Here is a tiny trained network, its code and every weight. The questions are about switching its units off for an input and a class, where a switched-off unit gives its printed mean instead of its output.

import numpy as np


def w(rows, s, z=0):
    codes = np.array(rows[::2]) - 128.0
    scale = np.full(codes.shape[1], s)
    scale[-1] = z or s
    return codes * scale


def f(y):
    return np.maximum(y, 0)


def log_softmax(a):
    a = a - a.max(-1, keepdims=True)
    return a - np.log(np.exp(a).sum(-1, keepdims=True))


def net(x, mask):
    res = np.array(x, float).reshape(1, 7) / 4 @ E
    y = f(res @ A[0][:, :-1].T + A[0][:, -1])
    res = res + np.where(mask, y, B[0][:, -1]) @ B[0][:, :-1]
    return log_softmax(res[-1] @ U[:, :-1].T + U[:, -1])


A, B = {}, {}
E = w([
[46,237,82,74,104,124],'x0',
[203,127,127,94,195,199],'x1',
[215,83,80,249,79,159],'x2',
[255,202,143,58,159,29],'x3',
[175,171,93,170,130,148],'x4',
[131,119,143,104,142,146],'x5',
[63,157,91,203,37,44],'x6',
],0.0078)
A[0] = w([
[134,31,92,144,86,188,41],'neuron 0',
[194,129,163,192,147,172,198],'neuron 1',
[60,248,145,106,134,90,147],'neuron 2',
[111,209,65,55,180,72,89],'neuron 3',
[70,130,72,124,142,180,175],'neuron 4',
[133,173,96,162,107,113,253],'neuron 5',
[162,85,159,142,163,65,201],'neuron 6',
[137,13,85,180,113,150,142],'neuron 7',
[242,155,156,114,117,52,227],'neuron 8',
[112,46,200,164,126,148,156],'neuron 9',
],0.011,0.0043)
B[0] = w([
[179,160,185,129,92,58,188],'neuron 0',
[42,209,87,103,215,121,212],'neuron 1',
[198,130,106,170,31,161,237],'neuron 2',
[208,174,214,71,88,124,215],'neuron 3',
[37,2,97,145,158,154,193],'neuron 4',
[80,100,82,73,105,135,192],'neuron 5',
[81,95,14,79,163,188,193],'neuron 6',
[205,239,115,211,210,72,215],'neuron 7',
[108,98,88,102,91,187,245],'neuron 8',
[76,127,115,125,190,55,198],'neuron 9',
],0.0077,0.012)
U = w([
[1,76,59,108,171,109,196],'0',
[32,51,92,54,106,182,178],'1',
[153,173,182,118,155,43,4],'2',
],0.0084,0.0037)

Each question gives the input, the list of numbers given to net, and the class t.
The units are the neurons (one row each of A and B). Each row of codes is followed by its name. A weight is (code - 128) times the scale printed after its matrix; where a second scale follows, it is the last column's (A, B and U).
mask holds one flag per neuron, in row order. A switched-off neuron (its flag False) gives its mean, the last column of its row in B, instead of its output. The means were averaged over made-up inputs and are rounded, as every weight is.
A unit's drop is (log p(t) with every unit on - log p(t) with that unit switched off) / (log p(t) with every unit on - log p(t) with every unit switched off).
The circuit of an input: a set's keep is (log p(t) with only the set's units on - log p(t) with every unit switched off) / (log p(t) with every unit on - log p(t) with every unit switched off). Starting from all 10 units, units are removed one at a time, each time the one whose removal leaves the highest keep (on an exact tie, the one counted first), for as long as the keep stays at least 0.8.
units of the circuit, in order: the units of the circuit, biggest drop first
top k neurons: the k neurons with the biggest drops, biggest first
drop of u: that unit's drop, to one decimal
input [-8,3,-6,-1,-2,1,-3], class 0: units of the circuit, in order : neuron 9; neuron 3
input [4,-6,4,4,3,-3,-8], class 1: top 2 neurons : neuron 7; neuron 8
input [6,-5,-1,-8,-2,0,7], class 1: units of the circuit, in order : neuron 2
input [-7,-7,5,2,7,-2,-5], class 0: top 2 neurons : neuron 6; neuron 1
input [7,-8,0,-3,3,7,4], class 1: units of the circuit, in order : neuron 2; neuron 7
input [-8,-3,1,-8,0,5,-6], class 2: top 2 neurons : neuron 7; neuron 0
input [2,-3,6,7,-5,-8,-4], class 1: top 2 neurons : neuron 8; neuron 7
input [7,4,2,3,4,2,2], class 1: top 2 neurons : neuron 7; neuron 5
input [-8,2,-2,-2,-8,3,-4], class 0: top 4 neurons : neuron 6; neuron 3; neuron 9; neuron 2
input [8,-7,-6,2,-4,-1,8], class 2: top 2 neurons : neuron 3; neuron 8
input [7,0,-2,3,3,4,-4], class 2: top 2 neurons : neuron 3; neuron 6
input [1,-5,-7,3,0,6,8], class 2: top 4 neurons : neuron 3; neuron 4; neuron 6; neuron 8
input [-6,-2,-4,-6,-6,-5,-7], class 0: top 2 neurons : neuron 3; neuron 9
input [-4,5,-2,7,8,-6,-2], class 1: units of the circuit, in order : neuron 8
input [-7,-3,2,-4,-6,-3,2], class 2: drop of neuron 7 : 0.5
input [6,-4,4,1,2,-4,5], class 1: drop of neuron 5 : 0.2
input [-3,-5,-2,8,7,0,6], class 1: drop of neuron 0 : 0.0
